In the rows, 128 means zero.
Each row of numbers belongs to one of the objects below and depends on some of the facts about them. Some rows are named. Which object is each other row?

Some facts about the objects:
Q113 κ Q186; Q124 κ Q544; Q124 κ Q841; Q163 κ Q21; Q163 κ Q449
Q163 κ Q559; Q174 κ Q233; Q174 κ Q328; Q174 κ Q88; Q184 κ Q492
Q206 κ Q779; Q206 κ Q300; Q206 κ Q328; Q206 κ Q652; Q210 κ Q758
Q210 κ Q708; Q210 κ Q584; Q210 κ Q673; Q22 κ Q135; Q22 κ Q585
Q228 κ Q603; Q228 κ Q826; Q231 κ Q949; Q231 κ Q264; Q231 κ Q557
Q285 κ Q512; Q285 κ Q569; Q285 κ Q595; Q297 κ Q134; Q297 κ Q314
Q297 κ Q482; Q33 κ Q111; Q335 κ Q575; Q35 κ Q85; Q35 κ Q533
Q35 κ Q708; Q398 κ Q462; Q398 κ Q496; Q398 κ Q695; Q399 κ Q462
Q399 κ Q575; Q40 κ Q530; Q40 κ Q63; Q40 κ Q314; Q425 κ Q16
Q425 κ Q626; Q48 κ Q575; Q48 κ Q250; Q48 κ Q626; Q5 κ Q421
Q508 κ Q949; Q508 κ Q603; Q508 κ Q673; Q523 κ Q15; Q523 κ Q949
Q523 κ Q496; Q537 κ Q15; Q537 κ Q974; Q540 κ Q24; Q540 κ Q421
Q540 κ Q603; Q556 κ Q264; Q556 κ Q736; Q556 κ Q627; Q560 κ Q758
Q560 κ Q661; Q560 κ Q966; Q560 κ Q281; Q586 κ Q196; Q586 κ Q892
Q591 κ Q949; Q591 κ Q512; Q591 κ Q368; Q591 κ Q801; Q639 κ Q760
Q639 κ Q281; Q7 κ Q739; Q703 κ Q407; Q703 κ Q792; Q703 κ Q559
Q703 κ Q899; Q71 κ Q21; Q71 κ Q626; Q71 κ Q281; Q714 κ Q496
Q718 κ Q63; Q718 κ Q715; Q718 κ Q281; Q726 κ Q239; Q730 κ Q134
Q730 κ Q865; Q730 κ Q377; Q730 κ Q368; Q735 κ Q697; Q768 κ Q69
Q773 κ Q544; Q776 κ Q492; Q776 κ Q697; Q778 κ Q74; Q786 κ Q566
Q786 κ Q899; Q786 κ Q111; Q808 κ Q15; Q808 κ Q585; Q809 κ Q569
Q809 κ Q336; Q834 κ Q708; Q843 κ Q964; Q851 κ Q214; Q851 κ Q792
Q851 κ Q692; Q851 κ Q368; Q881 κ Q661; Q885 κ Q758; Q885 κ Q421
Q885 κ Q822; Q9 κ Q420; Q910 κ Q626; Q924 κ Q841; Q924 κ Q496
Q934 κ Q736; Q938 κ Q226; Q942 κ Q247; Q942 κ Q479; Q969 κ Q736
Q969 κ Q154; Q975 κ Q248; Q975 κ Q196; Q981 κ Q544; Q981 κ Q141
Q981 κ Q59; Q981 κ Q715; Q981 κ Q964; Q999 κ Q74; Q999 κ Q479
Q999 κ Q314; Q106 ω Q85; Q106 ω Q803; Q111 ω Q314; Q118 ω Q975
Q126 ω Q760; Q135 ω Q843; Q14 ω Q975; Q141 ω Q523; Q16 ω Q151
Q174 ω Q770; Q174 ω Q9; Q184 ω Q685; Q186 ω Q776; Q186 ω Q595
Q188 ω Q184; Q206 ω Q250; Q206 ω Q285; Q21 ω Q421; Q21 ω Q163
Q22 ω Q537; Q22 ω Q250; Q231 ω Q530; Q231 ω Q69; Q24 ω Q902
Q247 ω Q793; Q247 ω Q418; Q250 ω Q964; Q264 ω Q106; Q264 ω Q206
Q267 ω Q69; Q281 ω Q793; Q285 ω Q661; Q288 ω Q908; Q300 ω Q803
Q300 ω Q843; Q308 ω Q174; Q308 ω Q450; Q316 ω Q760; Q328 ω Q818
Q335 ω Q324; Q335 ω Q623; Q335 ω Q902; Q336 ω Q540; Q336 ω Q661
Q336 ω Q964; Q35 ω Q421; Q35 ω Q803; Q35 ω Q69; Q394 ω Q184
Q398 ω Q566; Q398 ω Q45; Q399 ω Q793; Q40 ω Q559; Q40 ω Q908
Q407 ω Q603; Q407 ω Q736; Q407 ω Q14; Q421 ω Q116; Q421 ω Q834
Q439 ω Q755; Q449 ω Q324; Q450 ω Q540; Q450 ω Q335; Q450 ω Q902
Q48 ω Q134; Q48 ω Q974; Q48 ω Q893; Q492 ω Q974; Q492 ω Q569
Q492 ω Q982; Q503 ω Q439; Q503 ω Q290; Q508 ω Q934; Q508 ω Q966
Q508 ω Q982; Q523 ω Q934; Q530 ω Q687; Q533 ω Q462; Q533 ω Q623
Q533 ω Q661; Q547 ω Q974; Q547 ω Q924; Q547 ω Q685; Q547 ω Q743
Q547 ω Q774; Q562 ω Q793; Q585 ω Q462; Q585 ω Q206; Q585 ω Q626
Q585 ω Q562; Q59 ω Q496; Q591 ω Q595; Q593 ω Q918; Q620 ω Q328
Q620 ω Q902; Q623 ω Q818; Q63 ω Q595; Q647 ω Q752; Q647 ω Q239
Q647 ω Q770; Q647 ω Q482; Q658 ω Q163; Q658 ω Q186; Q685 ω Q116
Q685 ω Q450; Q692 ω Q462; Q71 ω Q134; Q71 ω Q24; Q71 ω Q228
Q71 ω Q595; Q714 ω Q35; Q735 ω Q214; Q736 ω Q128; Q739 ω Q228
Q743 ω Q336; Q760 ω Q63; Q760 ω Q163; Q768 ω Q909; Q773 ω Q228
Q792 ω Q163; Q792 ω Q661; Q793 ω Q984; Q803 ω Q328; Q808 ω Q739
Q809 ω Q974; Q809 ω Q862; Q816 ω Q687; Q816 ω Q981; Q818 ω Q324
Q822 ω Q512; Q843 ω Q69; Q845 ω Q449; Q845 ω Q818; Q846 ω Q647
Q85 ω Q975; Q88 ω Q59; Q885 ω Q324; Q892 ω Q530; Q892 ω Q743
Q893 ω Q584; Q9 ω Q450; Q902 ω Q449; Q908 ω Q776; Q909 ω Q335
Q910 ω Q845; Q916 ω Q893; Q916 ω Q964; Q918 ω Q512; Q918 ω Q314
Q924 ω Q59; Q925 ω Q135; Q934 ω Q542; Q949 ω Q450; Q951 ω Q540
Q951 ω Q818; Q966 ω Q530; Q969 ω Q482; Q974 ω Q818; Q975 ω Q687
Q975 ω Q658; Q975 ω Q69; Q981 ω Q760; Q982 ω Q595

Known rows:
[121 143 134  93 118 127 119 111 125 110 115 141 111 130 104 122 114 105
 141 143 109 123 142 103 119 144 141 129] : Q951
[131 137 132 104 118 111 117 115 135 114 112 118 111 121 126 123 121 145
 135 133 114 126 139  95 108 144 110 128] : Q482
[116 137 130  99 116 122 115 115 129 114 114 136 117 126 110 125 119 119
 135 144 107 121 133 105 115 144 142 131] : Q547
[103 123 130  92 120 110 113 118 126 116 111 130 139 124 107 125 124 136
 136 138 106 117 131 109 105 145 146 134] : Q685
[116 139 130 104 116 124 116 116 135 120 114 113 111 129 113 124 122 129
 139 139 113 127 137 107 117 144 112 129] : Q418
[129 138 129 109 114 119 118 116 132 112  94 124 133 116 120 122 122  87
 127 143 117 120 132  96 116 142 107 124] : Q247
[132 137 132 104 118 110 118 115 134 114 112 118 111 120 126 123 121 145
 135 133 114 125 139  95 108 144 110 128] : Q865
[130 137 132 104 118 111 117 115 134 114 112 118 110 121 125 123 121 144
 135 133 114 126 139  95 109 144 110 128] : Q584
[131 137 132 102 118 110 117 117 131 113 111 134 120 117 123 124 119 126
 131 139 111 118 134  95 107 144 127 128] : Q141
[103 141 130  95 112 135 111 118 132 122 118 134 109 127  96 127 119 116
 136 150 104 130 135 107 131 146 151 132] : Q285
[125 149 135 100 115 120 108 125 135 132 120 127 113 122 106 125 117 112
 130 142 108 129 127  98 121 151 137 125] : Q316
[129 134 132 101 118 108 116 117 130 114 113 132 122 117 123 125 119 131
 131 138 110 117 134  95 104 144 129 129] : Q421
[104 148 134  98 122 131 120 119 129 135 125 119 129 130  92 122 119  91
 143 145 110 121 140 120 125 148 114 127] : Q885
[ 96 142 134  93 125 126 121 120 126 139 124 115 146 129  86 121 121  92
 144 141 110 118 139 125 119 150 116 127] : Q335
[121 141 130 109 116 116 116 117 129 125 128 125 119 123 116 127 119 107
 135 146 106 107 133 107 106 144 121 132] : Q118
[102 143 130  98 116 136 117 117 131 124 122 131 114 129  96 126 119 107
 139 150 106 124 138 116 129 145 134 131] : Q910
[119 140 129 102 118 123 116 119 134 116 116 139 118 126 115 123 120 121
 134 145 108 120 129 114 117 144 136 128] : Q908
[111 161 127  87 115 100 102 101 115  94 125  96 117 130 184 154 130 140
 131 126 113 117 136 132  94 142  66 107] : Q420
[131 137 132 104 118 111 117 115 135 115 112 118 112 120 126 124 121 145
 135 133 114 126 139  96 108 144 109 128] : Q826
[120 140 131 101 117 122 117 114 128 115 120 136 115 126 111 125 117 110
 137 145 107 115 137 105 113 143 136 131] : Q803
[101 141 129 101 115 134 116 118 131 126 124 129 115 128  98 127 121 108
 138 151 104 121 136 116 127 145 133 132] : Q714

Rows to name:
No name comes twice in this set of rows, the named rows included.
[136 142 128 106 124 114 122 120 142 109 114 145 110 121 138 119 122 161
 134 138 114 124 128 118 112 144 117 124] | Q595
[124 145 125 104 125 127 122 124 142 111 119 169 117 127 128 118 121 140
 133 151 108 118 119 138 121 145 145 125] | Q982
[121 142 132 104 116 118 114 118 131 125 122 127 116 124 112 126 119 113
 134 144 107 117 132 104 113 146 128 130] | Q816
[119 124 131  94 122 100 116 118 127 114 108 130 141 116 118 124 123 143
 132 132 109 116 133  99  98 145 136 131] | Q949
[134 139 132 109 117 105 117 116 129 119 122 129 118 115 127 127 118 121
 131 141 108 107 135  94 100 144 120 130] | Q530
[133 138 132 104 118 109 117 117 131 114 113 131 120 117 124 125 119 125
 132 138 111 117 135  95 105 144 123 128] | Q407
[102 141 128 101 116 135 116 119 133 122 121 135 115 128 101 126 121 113
 137 152 105 122 133 119 128 145 139 131] | Q508
[133 138 133  99 117 111 115 116 129 112 110 136 117 117 120 124 117 126
 131 138 111 123 136  90 111 145 135 127] | Q533
[120 145 135 102 122 120 120 116 132 129 120 107 121 130 108 121 120 118
 144 134 115 125 140 111 113 147  98 126] | Q324
[130 135 132  99 116 113 114 116 130 108 108 138 115 117 121 126 118 131
 130 139 109 123 135  90 111 144 140 129] | Q250
[102 123 132  89 125 105 115 119 124 125 113 121 156 124 101 123 124 129
 138 133 108 115 131 114 100 148 137 132] | Q450
[127 138 128 110 113 122 118 116 133 111  90 123 137 116 118 122 122  76
 126 146 118 119 131  95 119 142 103 123] | Q281
[131 137 133 102 117 112 115 116 134 113 111 121 106 121 122 125 120 148
 134 134 113 130 138  91 111 145 120 128] | Q661
[130 134 133  95 116 111 112 115 129 107 107 140 114 117 118 126 117 135
 130 137 109 126 135  86 111 145 147 129] | Q336
[ 97 142 126 107 110 147 117 117 134 123 100 119 133 127  93 124 124  60
 133 157 112 124 132 115 140 142 111 127] | Q399

Now the same objects, written a new way:
Some rows with their names:
[122 139  95  86 108 135 150  95  99 119 127 108 164 121 114 124 102 104
 107 129 150 203 127 132 148 157 149 123 109 102 116  99 113 129 135 139
 117 144 112] : Q949
[136 106 152 130 154 147  81 160 140 120 118 157 131 170  99 128 148 140
 110 132 121 148 166  92 108 152  92 145 122 190 140 129 145 116 154  91
 112 123 122] : Q881
[130 151 108 135 127 132 151 109 128 118 121 128 143 124 108 116 118 124
 145 127 123 171 118 122 150 150 129 106 112  97 119 101 120 139 116 142
 126 127 117] : Q547
[116 121 135 128 113 139 127 135 156 110 142  98 145 125 116 135 124 135
 138 108 129 113 117 140 130 141 140 130  93 117 135 110  82 128 147 154
 148 109 118] : Q584
[124 141 117 133 125 136 140 122 140 114 128 116 141 127 115 123 122 130
 145 118 127 148 115 128 141 142 136 115  99 104 121 107 106 133 127 150
 135 120 119] : Q328
[120 140 116 124 114 135 139 123 136 115 129 109 143 124 117 125 120 122
 137 113 130 145 118 128 143 143 142 116  97 113 126 104 106 131 130 153
 133 124 123] : Q801
[ 87 149 116 132 115 154 131 159 157 117 146 120 116 110 115 122 132  84
 124 116 126 105 114 134 116 124 117 158  73 133 176  95  53 135 108 180
 106 122 125] : Q984
[128 133 125 142 115 127 135 114 142 119 125 117 149 127 117 122 124 146
 151 120 125 130 114 139 151 147 136 108 101 115 116 111 114 149 134 143
 142 111 131] : Q908
[160 118 138 137 163 133  84 139 130 130  91 177 123 171 100 112 151 153
 142 136 126 157 161  97 122 160  84 130 110 188 108 132 188 145 138  89
 115 117 137] : Q40
[ 94 209  77 162 129 185 174 175 127  82 111 118 172 101 136 162 126 115
 114 121 102  59 123 139 135 127 143  71 149 249  80 104  87  82 134 175
 138  65  92] : Q45
[124 137 119 138 120 132 138 119 141 117 127 116 145 126 115 123 123 134
 147 121 127 139 116 135 146 146 135 112 100 110 121 107 109 140 130 145
 136 115 125] : Q658
[133 105 143 136 166 142  87 155 132 129 110 160 124 182 105 129 139 151
 111 133 130 145 152  98 117 151  90 141 105 172 125 144 152 124 152  97
 115 122 134] : Q975
[126 132 123 139 117 130 137 118 141 119 126 117 145 126 116 123 124 139
 148 119 125 132 116 138 147 146 136 113  98 113 120 109 109 145 130 146
 137 112 128] : Q14
[132 155 109 139 124 132 154 104 125 124 117 131 144 125 108 115 119 128
 149 129 122 168 117 125 154 154 128 108 116 100 116 100 125 148 114 139
 128 127 124] : Q126
[128 110 141 133 163 145  90 161 134 123 114 157 124 179 107 134 136 140
 105 130 129 150 156  94 115 147  92 139 111 172 132 141 147 114 151 101
 113 124 130] : Q7
[129 161 131 229 167 160 114 155 165 131 135 157 150 168 142 130 135 132
 170 150  95 115 123 124 166 132 141 104 167  31 147 121 113 146 155 159
 110 119 115] : Q544
[122 137 115 132 122 134 137 123 144 108 128 112 142 123 113 124 122 128
 146 119 126 149 119 129 140 145 137 112 101 108 123 104 108 128 126 148
 134 117 115] : Q449
[132 145 114 141 113 127 143 110 143 109 119 133 144 107 101 107 128 130
 151 130 115 167 125 127 151 151 123  96 114 122 120  91 126 140 103 130
 125 115 119] : Q21
[132 137 126 136 114 133 134 118 145 115 128 117 148 120 110 122 129 136
 150 121 123 137 123 133 143 148 136 116 110 119 123 100 106 139 130 142
 138 115 119] : Q966
[128 163 108 134 126 140 156 111 128 122 123 132 137 123 105 117 121 114
 143 125 123 166 115 121 143 149 124 117 113 101 131  96 109 142 111 145
 125 134 120] : Q533
[130 156 107 137 128 135 152 110 129 116 120 128 140 123 107 116 119 121
 145 126 125 175 117 122 148 150 130 106 112  96 120 100 118 137 114 143
 126 130 117] : Q951

Which object is each row?
No name comes twice in this set of rows, the named rows included.
[ 72  93 136 153  73 118 126 155 201  68 145 117 113  72  86 113 127 140
 102 132 100 123 122 143 141 112  98  77  74 161 150  88  79 108  76 125
 126  68 133] | Q626
[139 111 126 102 153 140 102 130  98 137 104 157 138 175 101 126 126 133
  93 142 144 187 158  98 123 164  91 143 112 179 115 134 161 129 150  88
 105 140 131] | Q591
[122 117 152 112  99 142 142 117 139 128 149  91 156 135 104 151 111 146
 112 102 135 106 113 143 130 153 135 149 104 130 142 113  63 145 163 141
 170 122 123] | Q603
[126 142 122 135 121 135 141 118 142 119 128 117 143 125 111 125 122 132
 144 117 124 137 115 132 142 146 134 117 104 111 125 105 104 139 131 146
 139 121 123] | Q85
[123  83 157 131 152 140  70 169 154 112 121 145 125 171 106 133 147 158
 109 131 126 125 161 108 108 142  94 141  97 192 133 141 139 111 159  95
 122 104 129] | Q163
[134  86 151 150 130 126  81 148 165  92 108 181 122 131  69 103 153 158
 103 159 100 180 182  93 123 148  63  95 129 216 131 107 171 111 103  50
 101  92 124] | Q71
[122 123 126 126 118 132 120 136 156 106 133  98 139 125 122 128 128 138
 153 103 133 116 115 138 132 138 144 121  79 121 120 112 100 127 143 158
 147 106 121] | Q134
[136 153 154 123 117 160 170 106 126 135 150 115 153 140  82 155 106 131
 104 108 121 140 114 120 125 160 115 151 144 103 155  99  56 143 148 129
 170 146 108] | Q421
[123 104 124 106 159 140 105 126  89 140 108 154 145 175 110 126 125 139
  86 150 138 190 159  97 126 170  98 145 112 181 123 142 157 119 146  86
  93 142 130] | Q231
[136 162 110 125 134 129 143 134 147 110 113 116 110 133 115 122 118 120
 164  89 138 137  97 121 135 134 127 112  71 104 105 112 125 140 120 167
 150 122 135] | Q697
[139 157 114 159 132 133 148 107 132 128 117 140 148 133 112 115 121 136
 157 133 117 157 116 127 159 154 131 101 123  90 116 105 129 153 120 137
 128 123 124] | Q141

